Below is a small trained network, with its code and all its weights. Each question gives an input and a class and asks what happens when units are switched off, that is, made to give their printed mean instead of their output.

import numpy as np


def w(rows, s, z=0):
    codes = np.array(rows[::2]) - 128.0
    scale = np.full(codes.shape[1], s)
    scale[-1] = z or s
    return codes * scale


def f(y):
    return y / 2 * (1 + np.tanh(0.7978845608 * (y + 0.044715 * y**3)))


def log_softmax(a):
    a = a - a.max(-1, keepdims=True)
    return a - np.log(np.exp(a).sum(-1, keepdims=True))


def net(x, mask):
    res = np.array(x, float).reshape(1, 2) / 4 @ E
    y = f(res @ A[0][:, :-1].T + A[0][:, -1])
    res = res + np.where(mask, y, B[0][:, -1]) @ B[0][:, :-1]
    return log_softmax(res[-1] @ U[:, :-1].T + U[:, -1])


A, B = {}, {}
E = w([
[64,104,50,149,83,134,179,5,175,138,116,181],'x0',
[199,169,237,93,74,170,182,14,64,148,97,254],'x1',
],0.011)
A[0] = w([
[136,149,198,103,156,138,87,174,106,135,137,122,139],'N0',
[147,144,160,124,94,161,164,106,119,124,117,116,3],'N1',
[129,61,113,167,185,111,130,152,139,117,154,107,55],'N2',
[201,140,155,140,119,254,160,118,127,140,124,143,12],'N3',
[54,81,92,133,58,182,163,111,185,152,93,184,53],'N4',
[174,164,194,65,78,166,107,73,140,171,98,201,135],'N5',
[149,107,106,63,147,110,116,150,88,136,110,136,3],'N6',
[109,58,117,175,133,133,137,165,149,113,140,141,51],'N7',
],0.0099,0.0037)
B[0] = w([
[168,191,45,87,231,146,181,38,62,140,159,53,191],'N0',
[126,143,194,138,229,138,83,185,170,152,207,196,155],'N1',
[66,18,170,106,125,178,133,183,147,61,58,255,177],'N2',
[71,89,78,109,172,168,76,205,202,111,119,144,182],'N3',
[211,137,63,73,180,202,214,99,103,19,227,122,201],'N4',
[31,95,13,15,128,193,77,223,134,98,77,158,250],'N5',
[104,158,179,246,214,134,180,134,158,181,209,198,130],'N6',
[150,107,134,97,123,190,123,128,241,38,69,186,156],'N7',
],0.0077,0.015)
U = w([
[72,100,174,142,140,138,23,163,254,127,106,222,42],'0',
[160,180,112,121,218,147,187,66,109,128,214,135,170],'1',
[86,130,79,95,42,119,102,99,84,124,79,76,212],'2',
[97,129,192,234,44,36,80,15,161,221,171,156,3],'3',
],0.007,0.0037)

Each question gives the input, the list of numbers given to net, and the class t.
The units are the neurons (one row each of A and B). Each row of codes is followed by its name. A weight is (code - 128) times the scale printed after its matrix; where a second scale follows, it is the last column's (A, B and U).
mask holds one flag per neuron, in row order. A switched-off neuron (its flag False) gives its mean, the last column of its row in B, instead of its output. The means were averaged over made-up inputs and are rounded, as every weight is.
A unit's drop is (log p(t) with every unit on - log p(t) with that unit switched off) / (log p(t) with every unit on - log p(t) with every unit switched off).
most important unit: the unit with the biggest drop
k most important neurons: the k neurons with the biggest drops, biggest first
drop of u: that unit's drop, to one decimal
input [-2,3], class 2: most important unit => N2
input [-7,-6], class 1: 2 most important neurons => (N0; N5)
input [8,-7], class 1: 3 most important neurons => (N4; N5; N3)
input [-8,-4], class 1: 2 most important neurons => (N0; N5)
input [-8,8], class 0: 4 most important neurons => (N5; N3; N4; N1)
input [-1,4], class 0: 2 most important neurons => (N4; N3)
input [-5,-4], class 1: 3 most important neurons => (N0; N5; N3)
input [-4,7], class 0: 3 most important neurons => (N5; N3; N1)
input [-2,1], class 2: 3 most important neurons => (N4; N1; N6)
input [5,-2], class 1: 2 most important neurons => (N4; N5)
input [-3,3], class 2: 3 most important neurons => (N4; N5; N2)
input [-3,5], class 0: drop of N4 => 0.3
input [-7,-2], class 1: drop of N5 => 0.1
input [-4,-3], class 1: drop of N3 => 0.3
input [-7,-3], class 1: most important unit => N0
